Here is a tiny trained network, its code and every weight. The questions are about switching its units off for an input and a class, where a switched-off unit gives its printed mean instead of its output.

import numpy as np


def w(rows, s, z=0):
    codes = np.array(rows[::2]) - 128.0
    scale = np.full(codes.shape[1], s)
    scale[-1] = z or s
    return codes * scale


def f(y):
    return y / 2 * (1 + np.tanh(0.7978845608 * (y + 0.044715 * y**3)))


def log_softmax(a):
    a = a - a.max(-1, keepdims=True)
    return a - np.log(np.exp(a).sum(-1, keepdims=True))


def net(x, mask):
    res = np.array(x, float).reshape(1, 6) / 4 @ E
    y = f(res @ A[0][:, :-1].T + A[0][:, -1])
    res = res + np.where(mask, y, B[0][:, -1]) @ B[0][:, :-1]
    return log_softmax(res[-1] @ U[:, :-1].T + U[:, -1])


A, B = {}, {}
E = w([
[166,83,53,2],'x0',
[131,123,128,130],'x1',
[251,71,215,103],'x2',
[211,238,99,130],'x3',
[126,128,129,127],'x4',
[125,129,131,127],'x5',
],0.0087)
A[0] = w([
[110,198,104,202,147],'neuron 0',
[1,125,49,106,143],'neuron 1',
[237,190,106,74,217],'neuron 2',
[222,198,104,98,1],'neuron 3',
[130,213,102,190,142],'neuron 4',
[155,74,133,81,122],'neuron 5',
[125,181,105,172,137],'neuron 6',
[157,64,143,65,117],'neuron 7',
[100,112,247,224,121],'neuron 8',
[150,90,125,97,120],'neuron 9',
],0.0091,0.0069)
B[0] = w([
[76,169,182,95,207],'neuron 0',
[225,120,18,163,234],'neuron 1',
[114,199,96,209,255],'neuron 2',
[253,61,51,99,158],'neuron 3',
[61,155,193,109,206],'neuron 4',
[79,116,177,57,172],'neuron 5',
[62,170,194,86,174],'neuron 6',
[91,110,179,51,185],'neuron 7',
[254,104,8,157,215],'neuron 8',
[96,116,163,92,152],'neuron 9',
],0.008,0.0088)
U = w([
[143,147,89,193,87],'0',
[195,67,96,107,249],'1',
[10,140,242,88,74],'2',
],0.012,0.0011)

Each question gives the input, the list of numbers given to net, and the class t.
The units are the neurons (one row each of A and B). Each row of codes is followed by its name. A weight is (code - 128) times the scale printed after its matrix; where a second scale follows, it is the last column's (A, B and U).
mask holds one flag per neuron, in row order. A switched-off neuron (its flag False) gives its mean, the last column of its row in B, instead of its output. The means were averaged over made-up inputs and are rounded, as every weight is.
A unit's drop is (log p(t) with every unit on - log p(t) with that unit switched off) / (log p(t) with every unit on - log p(t) with every unit switched off).
The circuit of an input: a set's keep is (log p(t) with only the set's units on - log p(t) with every unit switched off) / (log p(t) with every unit on - log p(t) with every unit switched off). Starting from all 10 units, units are removed one at a time, each time the one whose removal leaves the highest keep (on an exact tie, the one counted first), for as long as the keep stays at least 0.8.
units of the circuit, in order: the units of the circuit, biggest drop first
top k neurons: the k neurons with the biggest drops, biggest first
drop when u is switched off: that unit's drop, to one decimal
input [-8,-4,-3,1,3,7], class 2: units of the circuit, in order : neuron 0
input [-2,-1,-1,5,-8,-8], class 2: units of the circuit, in order : neuron 1; neuron 8
input [1,-2,-8,-6,7,0], class 1: top 3 neurons : neuron 1; neuron 2; neuron 4
input [2,-8,-6,-5,-3,-1], class 1: units of the circuit, in order : neuron 2; neuron 1
input [-5,8,5,-3,5,7], class 1: top 2 neurons : neuron 2; neuron 8
input [-7,-1,5,-1,1,2], class 1: top 2 neurons : neuron 8; neuron 2
input [-2,7,-8,1,3,-6], class 2: top 4 neurons : neuron 8; neuron 0; neuron 4; neuron 6
input [1,3,-7,-5,2,-5], class 1: top 3 neurons : neuron 2; neuron 1; neuron 4
input [-4,-8,5,-5,1,6], class 1: top 2 neurons : neuron 8; neuron 2
input [8,6,0,8,6,-5], class 0: top 2 neurons : neuron 2; neuron 8
input [-8,-7,6,0,-3,3], class 1: drop when neuron 8 is switched off : 1.3
input [-7,3,-7,5,-7,-3], class 2: drop when neuron 8 is switched off : 0.0
input [2,-6,-4,-7,-5,6], class 1: drop when neuron 2 is switched off : 0.4
input [-5,2,1,-1,-4,-2], class 1: units of the circuit, in order : neuron 2
